Here is a tiny trained network, its code and every weight. The questions are about switching its units off for an input and a target symbol, where a switched-off unit gives its printed mean instead of its output.

import numpy as np


def w(rows, s, z=0):
    codes = np.array(rows[::2]) - 128.0
    scale = np.full(codes.shape[1], s)
    scale[-1] = z or s
    return codes * scale


def norm(h):
    return h / np.sqrt((h * h).mean(-1, keepdims=True) + 1e-5)


def f(y):
    return np.maximum(y, 0)


def softmax(a):
    e = np.exp(a - a.max(-1, keepdims=True))
    return e / e.sum(-1, keepdims=True)


def log_softmax(a):
    a = a - a.max(-1, keepdims=True)
    return a - np.log(np.exp(a).sum(-1, keepdims=True))


def net(x, mask):
    ids = ['βγδζθλξστφω'.index(c) for c in x.split()]
    T = len(ids)
    res = E[ids] + P[:T]
    u = 0
    for l in range(2):
        q, k, v = (norm(res) @ M[l].T for M in (Q, K, V))
        z = softmax(np.where(np.tri(T) > 0, q @ k.T / 4**0.5, -1e9)) @ v
        res = res + np.where(mask[u], z, O[l][:, -1]) @ O[l][:, :-1]
        u += 1
        y = f(norm(res) @ A[l][:, :-1].T + A[l][:, -1])
        res = res + np.where(mask[u : u + 8], y, B[l][:, -1]) @ B[l][:, :-1]
        u += 8
    return log_softmax(norm(res)[-1] @ U[:, :-1].T + U[:, -1])


Q, K, V, O, A, B = {}, {}, {}, {}, {}, {}
E = w([
[192,103,135,131],'β',
[80,156,127,49],'γ',
[65,84,24,216],'δ',
[85,36,99,38],'ζ',
[54,84,186,158],'θ',
[99,198,195,182],'λ',
[97,171,111,69],'ξ',
[117,147,94,92],'σ',
[211,41,4,141],'τ',
[240,66,193,86],'φ',
[96,194,102,48],'ω',
],0.019)
P = w([
[120,2,148,115],'0',
[110,37,140,133],'1',
[121,59,137,153],'2',
[118,79,131,157],'3',
[121,98,140,167],'4',
[114,105,148,173],'5',
[117,129,145,178],'6',
[114,138,156,180],'7',
[109,141,157,180],'8',
[104,197,132,185],'9',
],0.0075)
Q[0] = w([
[104,197,54,7],'L0H0',
[180,106,69,144],'L0H0',
[158,144,143,166],'L0H0',
[230,167,150,193],'L0H0',
],0.014)
K[0] = w([
[2,189,98,200],'L0H0',
[187,111,84,132],'L0H0',
[121,135,158,51],'L0H0',
[205,167,128,68],'L0H0',
],0.0099)
V[0] = w([
[132,61,105,227],'L0H0',
[196,101,166,95],'L0H0',
[130,130,212,251],'L0H0',
[176,60,255,58],'L0H0',
],0.0077)
O[0] = w([
[68,159,57,177,110],'L0H0',
[138,250,23,2,125],'L0H0',
[75,170,99,24,1],'L0H0',
[164,181,199,194,168],'L0H0',
],0.0076,0.0033)
A[0] = w([
[101,171,141,196,178],'L0N0',
[170,236,68,58,199],'L0N1',
[156,119,160,251,190],'L0N2',
[111,170,188,148,41],'L0N3',
[147,131,171,122,146],'L0N4',
[156,147,225,101,145],'L0N5',
[144,159,115,97,83],'L0N6',
[15,120,83,72,251],'L0N7',
],0.012,0.0029)
B[0] = w([
[1,113,228,174,164],'L0N0',
[70,53,184,169,214],'L0N1',
[32,99,126,80,212],'L0N2',
[180,108,111,121,152],'L0N3',
[107,124,78,95,177],'L0N4',
[51,151,74,136,222],'L0N5',
[175,134,160,119,147],'L0N6',
[45,57,136,184,255],'L0N7',
],0.0085,0.0075)
Q[1] = w([
[254,240,63,202],'L1H0',
[3,217,149,228],'L1H0',
[169,98,77,216],'L1H0',
[92,88,118,107],'L1H0',
],0.011)
K[1] = w([
[141,67,4,119],'L1H0',
[84,219,113,137],'L1H0',
[72,116,47,124],'L1H0',
[159,166,161,187],'L1H0',
],0.015)
V[1] = w([
[111,116,237,204],'L1H0',
[188,79,132,57],'L1H0',
[60,75,12,188],'L1H0',
[149,94,222,176],'L1H0',
],0.011)
O[1] = w([
[157,129,147,68,254],'L1H0',
[137,156,157,252,87],'L1H0',
[145,75,80,138,185],'L1H0',
[147,116,176,135,206],'L1H0',
],0.015,0.0069)
A[1] = w([
[131,186,148,121,132],'L1N0',
[198,8,172,77,167],'L1N1',
[58,239,182,87,66],'L1N2',
[128,121,126,132,72],'L1N3',
[164,141,27,75,253],'L1N4',
[115,77,169,72,184],'L1N5',
[147,142,37,216,129],'L1N6',
[153,125,247,176,221],'L1N7',
],0.012,0.0034)
B[1] = w([
[2,8,123,144,144],'L1N0',
[201,212,109,125,255],'L1N1',
[106,72,137,148,178],'L1N2',
[137,140,106,198,128],'L1N3',
[189,240,168,188,181],'L1N4',
[135,154,218,10,247],'L1N5',
[166,248,186,32,170],'L1N6',
[28,242,126,217,202],'L1N7',
],0.0072,0.0093)
U = w([
[66,57,71,155,121],'β',
[185,67,191,175,117],'γ',
[107,184,99,89,86],'δ',
[193,190,185,67,153],'ζ',
[110,162,185,194,154],'θ',
[125,157,83,65,114],'λ',
[200,88,143,105,111],'ξ',
[156,139,86,127,255],'σ',
[106,105,170,92,78],'τ',
[104,249,73,98,100],'φ',
[123,149,153,94,115],'ω',
],0.016,0.009)

Each question gives the input, a string of symbols that net reads in full, and the target symbol t.
The units are the heads (4 rows each of Q, K, V and O) and the neurons (one row each of A and B). Each row of codes is followed by its name. A weight is (code - 128) times the scale printed after its matrix; where a second scale follows, it is the last column's (O, A, B and U).
mask holds one flag per unit, layer by layer, with each layer's heads first. A switched-off unit (its flag False) gives its mean, the last column of its rows in O or B, instead of its output. The means were averaged over made-up inputs and are rounded, as every weight is.
A unit's drop is (log p(t) with every unit on - log p(t) with that unit switched off) / (log p(t) with every unit on - log p(t) with every unit switched off).
The circuit of an input: a set's keep is (log p(t) with only the set's units on - log p(t) with every unit switched off) / (log p(t) with every unit on - log p(t) with every unit switched off). Starting from the 12 units with the biggest drops (on a tie, the unit counted first), units are removed one at a time, each time the one whose removal leaves the highest keep (on an exact tie, the one counted first), for as long as the keep stays at least 0.8.
circuit, biggest first: the units of the circuit, biggest drop first
unit that matters most: the unit with the biggest drop
top k neurons: the k neurons with the biggest drops, biggest first
k most important neurons of layer l: the k neurons of layer l with the biggest drops, biggest first
drop of u: that unit's drop, to one decimal
input σ σ ζ ζ, target γ: 2 most important neurons of layer 0 : L0N5, L0N7
input ξ ξ ω δ θ σ ω ω ω φ, target θ: 3 most important neurons of layer 0 : L0N1, L0N7, L0N4
input ξ β ζ, target ζ: unit that matters most : L0N1
input γ ξ δ ω σ ζ σ ζ, target β: circuit, biggest first : L0H0, L0N7
input ζ ω ξ δ θ ω φ ζ σ γ, target θ: circuit, biggest first : L0H0, L1H0, L0N7
input τ ω σ ζ δ τ δ ζ ξ, target β: circuit, biggest first : L0H0, L0N7
input θ ω ζ σ δ ω, target β: circuit, biggest first : L0N7, L0H0
input θ φ ζ ζ σ, target θ: circuit, biggest first : L0H0, L0N7, L1H0
input σ ω θ σ β, target ζ: top 3 neurons : L0N1, L1N1, L0N7
input ζ ω ω ω ω ξ σ, target ξ: circuit, biggest first : L0N5, L0H0, L1H0
input ξ τ σ, target σ: top 3 neurons : L0N5, L0N1, L0N0
input ω σ ζ ω ω, target φ: top 4 neurons : L0N5, L0N7, L1N6, L1N4
input ζ ζ σ ω ξ, target λ: top 2 neurons : L0N2, L0N5
input δ ζ ζ, target β: circuit, biggest first : L1H0
input θ ξ ω δ ω ζ ξ γ, target β: circuit, biggest first : L0N7, L0H0
input γ σ ω, target φ: top 4 neurons : L0N5, L0N7, L0N1, L1N4
input β δ γ, target β: top 2 neurons : L0N7, L0N0
input ζ ξ ξ, target λ: 4 most important neurons of layer 0 : L0N5, L0N2, L0N7, L0N1
input σ γ β ω ξ, target ζ: 3 most important neurons of layer 0 : L0N1, L0N7, L0N0
input ω ζ ω σ, target ξ: 2 most important neurons of layer 0 : L0N5, L0N2
input ω θ δ γ σ, target β: circuit, biggest first : L0H0
input ω ξ σ σ ζ φ ζ ω, target θ: drop of L1N7 : 0.0
input β γ ω δ ξ, target β: drop of L0H0 : 0.6
input ζ ω ζ ζ, target γ: drop of L1H0 : 1.0
input ζ ξ ω β σ, target ζ: 3 most important neurons of layer 0 : L0N1, L0N7, L0N5
